Below is a small trained network, with its code and all its weights. Each question gives an input and a class and asks what happens when units are switched off, that is, made to give their printed mean instead of their output.

import numpy as np


def w(rows, s, z=0):
    codes = np.array(rows[::2]) - 128.0
    scale = np.full(codes.shape[1], s)
    scale[-1] = z or s
    return codes * scale


def norm(h):
    return h / np.sqrt((h * h).mean(-1, keepdims=True) + 1e-5)


def f(y):
    return y / 2 * (1 + np.tanh(0.7978845608 * (y + 0.044715 * y**3)))


def log_softmax(a):
    a = a - a.max(-1, keepdims=True)
    return a - np.log(np.exp(a).sum(-1, keepdims=True))


def net(x, mask):
    res = np.array(x, float).reshape(1, 6) / 4 @ E
    u = 0
    for l in range(4):
        y = f(norm(res) @ A[l][:, :-1].T + A[l][:, -1])
        res = res + np.where(mask[u : u + 3], y, B[l][:, -1]) @ B[l][:, :-1]
        u += 3
    return log_softmax(norm(res)[-1] @ U[:, :-1].T + U[:, -1])


A, B = {}, {}
E = w([
[92,38,136,120,110,56,127,121,199,102],'x0',
[136,89,129,253,96,206,49,92,138,101],'x1',
[163,145,190,116,73,121,149,116,87,42],'x2',
[143,202,119,190,65,99,56,122,153,120],'x3',
[34,110,143,177,108,77,111,127,111,14],'x4',
[80,72,117,67,155,112,119,206,109,127],'x5',
],0.0052)
A[0] = w([
[161,105,190,121,19,79,143,111,168,49,2],'L0N1',
[133,217,194,124,61,34,133,129,80,22,47],'L0N2',
[155,199,194,117,34,43,153,111,102,2,69],'L0N3',
],0.0041,0.0038)
B[0] = w([
[23,63,78,190,87,140,44,142,140,150,150],'L0N1',
[49,120,4,118,17,172,204,43,180,40,221],'L0N2',
[26,100,34,162,5,215,160,4,228,34,254],'L0N3',
],0.0036,0.0019)
A[1] = w([
[70,92,135,119,150,73,131,182,98,62,1],'L1N1',
[197,182,143,143,122,205,143,86,117,170,45],'L1N2',
[125,3,126,188,121,118,60,122,225,154,41],'L1N3',
],0.0051,0.0024)
B[1] = w([
[241,121,163,124,103,195,84,60,73,179,155],'L1N1',
[174,82,174,169,144,189,80,93,21,105,209],'L1N2',
[69,139,71,139,1,154,187,38,187,28,250],'L1N3',
],0.0053,0.0026)
A[2] = w([
[127,137,127,83,158,87,82,197,114,199,84],'L2N1',
[163,94,149,1,187,71,191,141,145,217,1],'L2N2',
[79,28,192,72,154,118,139,194,46,20,65],'L2N3',
],0.0052,0.003)
B[2] = w([
[97,142,120,209,132,99,115,157,179,84,172],'L2N1',
[76,252,116,228,216,18,68,245,156,162,253],'L2N2',
[227,134,141,125,152,207,116,60,57,254,178],'L2N3',
],0.0054,0.0038)
A[3] = w([
[203,212,152,239,120,149,29,132,115,148,94],'L3N1',
[95,224,143,166,194,72,20,253,110,158,2],'L3N2',
[141,144,164,117,139,145,146,107,64,83,69],'L3N3',
],0.0047,0.0026)
B[3] = w([
[151,78,174,3,210,93,167,142,72,210,220],'L3N1',
[58,183,129,147,144,47,160,174,109,112,254],'L3N2',
[174,80,106,139,114,122,108,96,171,130,127],'L3N3',
],0.0059,0.004)
U = w([
[93,184,145,120,204,42,134,255,123,162,44],'0',
[224,103,173,107,148,195,114,81,56,185,92],'1',
[55,96,93,147,32,132,136,90,202,9,252],'2',
],0.0089,0.0016)

Each question gives the input, the list of numbers given to net, and the class t.
The units are the neurons (one row each of A and B). Each row of codes is followed by its name. A weight is (code - 128) times the scale printed after its matrix; where a second scale follows, it is the last column's (A, B and U).
mask holds one flag per neuron, layer by layer. A switched-off neuron (its flag False) gives its mean, the last column of its row in B, instead of its output. The means were averaged over made-up inputs and are rounded, as every weight is.
A unit's drop is (log p(t) with every unit on - log p(t) with that unit switched off) / (log p(t) with every unit on - log p(t) with every unit switched off).
The circuit of an input: a set's keep is (log p(t) with only the set's units on - log p(t) with every unit switched off) / (log p(t) with every unit on - log p(t) with every unit switched off). Starting from all 12 units, units are removed one at a time, each time the one whose removal leaves the highest keep (on an exact tie, the one counted first), for as long as the keep stays at least 0.8.
circuit, biggest first: the units of the circuit, biggest drop first
k most important neurons: the k neurons with the biggest drops, biggest first
top k neurons in layer l: the k neurons of layer l with the biggest drops, biggest first
drop of u: that unit's drop, to one decimal
input [3,6,-2,4,-4,-7], class 1: circuit, biggest first => [L3N1]
input [-7,-5,0,-2,6,1], class 1: circuit, biggest first => [L2N3 L2N2]
input [-2,2,-5,-4,2,5], class 1: 3 most important neurons => [L2N2 L2N3 L3N2]
input [6,5,1,-7,-1,5], class 1: 2 most important neurons => [L2N3 L0N3]
input [-8,-4,0,7,3,3], class 2: circuit, biggest first => [L0N2 L2N2]
input [5,5,3,-6,6,7], class 1: 2 most important neurons => [L2N3 L1N1]
input [-4,-8,-5,6,6,-5], class 2: 2 most important neurons => [L2N2 L0N2]
input [-4,-6,6,-2,-2,-6], class 2: top 2 neurons in layer 0 => [L0N3 L0N2]
input [-8,4,-8,8,8,2], class 0: drop of L3N1 => 0.2
input [-3,-2,6,-2,-2,3], class 1: drop of L2N3 => 0.1
input [0,0,5,-5,6,5], class 1: drop of L2N3 => 0.6
